Here is a tiny trained network, its code and every weight. The questions are about switching its units off for an input and a target symbol, where a switched-off unit gives its printed mean instead of its output.

import numpy as np


def w(rows, s, z=0):
    codes = np.array(rows[::2]) - 128.0
    scale = np.full(codes.shape[1], s)
    scale[-1] = z or s
    return codes * scale


def norm(h):
    return h / np.sqrt((h * h).mean(-1, keepdims=True) + 1e-5)


def f(y):
    return y / 2 * (1 + np.tanh(0.7978845608 * (y + 0.044715 * y**3)))


def softmax(a):
    e = np.exp(a - a.max(-1, keepdims=True))
    return e / e.sum(-1, keepdims=True)


def log_softmax(a):
    a = a - a.max(-1, keepdims=True)
    return a - np.log(np.exp(a).sum(-1, keepdims=True))


def net(x, mask):
    ids = ['ΓΛβδεζημξπστφω'.index(c) for c in x.split()]
    T = len(ids)
    res = E[ids] + P[:T]
    q, k, v = (norm(res) @ M[0].T for M in (Q, K, V))
    z = softmax(np.where(np.tri(T) > 0, q @ k.T / 4**0.5, -1e9)) @ v
    res = res + np.where(mask[0], z, O[0][:, -1]) @ O[0][:, :-1]
    y = f(norm(res) @ A[0][:, :-1].T + A[0][:, -1])
    res = res + np.where(mask[1:13], y, B[0][:, -1]) @ B[0][:, :-1]
    return log_softmax(norm(res)[-1] @ U[:, :-1].T + U[:, -1])


Q, K, V, O, A, B = {}, {}, {}, {}, {}, {}
E = w([
[193,118,85],'Γ',
[131,98,124],'Λ',
[61,191,85],'β',
[27,177,133],'δ',
[114,182,68],'ε',
[153,149,194],'ζ',
[133,142,131],'η',
[134,108,134],'μ',
[101,70,46],'ξ',
[161,252,192],'π',
[83,117,89],'σ',
[197,162,213],'τ',
[109,141,115],'φ',
[137,165,168],'ω',
],0.012)
P = w([
[124,55,212],'0',
[69,252,92],'1',
[126,59,217],'2',
[65,253,84],'3',
[131,65,220],'4',
[63,251,75],'5',
[135,67,227],'6',
],0.0033)
Q[0] = w([
[130,67,211],'H0',
[144,137,145],'H0',
[92,255,91],'H0',
[127,191,113],'H0',
],0.0096)
K[0] = w([
[79,105,255],'H0',
[112,150,96],'H0',
[215,39,45],'H0',
[172,92,18],'H0',
],0.0075)
V[0] = w([
[116,2,49],'H0',
[107,143,18],'H0',
[174,35,68],'H0',
[42,86,206],'H0',
],0.0018)
O[0] = w([
[152,47,91,16],'H0',
[49,49,78,177],'H0',
[183,121,26,2],'H0',
[5,94,244,139],'H0',
],0.0025,0.00028)
A[0] = w([
[170,134,191,126],'N0',
[100,96,84,43],'N1',
[150,127,53,91],'N2',
[65,93,115,131],'N3',
[121,98,96,180],'N4',
[84,113,114,63],'N5',
[110,103,141,175],'N6',
[196,4,129,2],'N7',
[95,188,121,98],'N8',
[196,160,165,146],'N9',
[211,162,57,147],'N10',
[123,167,117,122],'N11',
],0.011,0.0038)
B[0] = w([
[142,138,41,233],'N0',
[76,155,63,125],'N1',
[69,217,108,183],'N2',
[205,55,114,207],'N3',
[151,168,121,177],'N4',
[147,90,127,131],'N5',
[186,153,89,175],'N6',
[252,187,117,203],'N7',
[158,48,130,244],'N8',
[33,95,60,244],'N9',
[3,165,132,251],'N10',
[112,66,145,182],'N11',
],0.0057,0.0025)
U = w([
[68,197,72,106],'Γ',
[186,99,28,86],'Λ',
[180,240,41,68],'β',
[93,115,233,116],'δ',
[185,152,113,225],'ε',
[187,158,138,255],'ζ',
[51,47,202,39],'η',
[170,30,189,137],'μ',
[91,116,45,147],'ξ',
[185,193,210,142],'π',
[139,38,68,93],'σ',
[149,237,169,81],'τ',
[58,7,106,47],'φ',
[78,146,158,193],'ω',
],0.017,0.0071)

Each question gives the input, a string of symbols that net reads in full, and the target symbol t.
The units are the heads (4 rows each of Q, K, V and O) and the neurons (one row each of A and B). Each row of codes is followed by its name. A weight is (code - 128) times the scale printed after its matrix; where a second scale follows, it is the last column's (O, A, B and U).
mask holds one flag per unit, heads first, then neurons. A switched-off unit (its flag False) gives its mean, the last column of its rows in O or B, instead of its output. The means were averaged over made-up inputs and are rounded, as every weight is.
A unit's drop is (log p(t) with every unit on - log p(t) with that unit switched off) / (log p(t) with every unit on - log p(t) with every unit switched off).
k most important neurons: the k neurons with the biggest drops, biggest first
drop when u is switched off: that unit's drop, to one decimal
input Γ φ ε ζ ε Λ η, target ξ: 3 most important neurons	[N0; N9; N7]
input τ Γ β, target φ: 3 most important neurons	[N8; N0; N7]
input δ β ε μ, target μ: most important neuron	[N9]
input η ζ π μ φ φ, target φ: 4 most important neurons	[N8; N11; N0; N10]
input τ δ μ τ φ Λ, target Λ: 4 most important neurons	[N3; N10; N9; N4]
input β Λ ω, target ω: 3 most important neurons	[N9; N7; N3]
input σ τ σ η, target η: 2 most important neurons	[N8; N0]
input β ζ ε φ ω, target ω: 4 most important neurons	[N9; N7; N3; N0]
input ζ ζ Γ σ ζ σ σ, target σ: 2 most important neurons	[N3; N1]
input φ ζ η, target ξ: 2 most important neurons	[N0; N7]
input φ τ μ η, target η: drop when N8 is switched off	0.3
input ε Λ Γ δ ω Λ ξ, target Λ: drop when N11 is switched off	0.0
input η μ ε φ π η β, target φ: drop when N8 is switched off	0.4
input ζ π φ Λ, target Λ: drop when N0 is switched off	-0.1
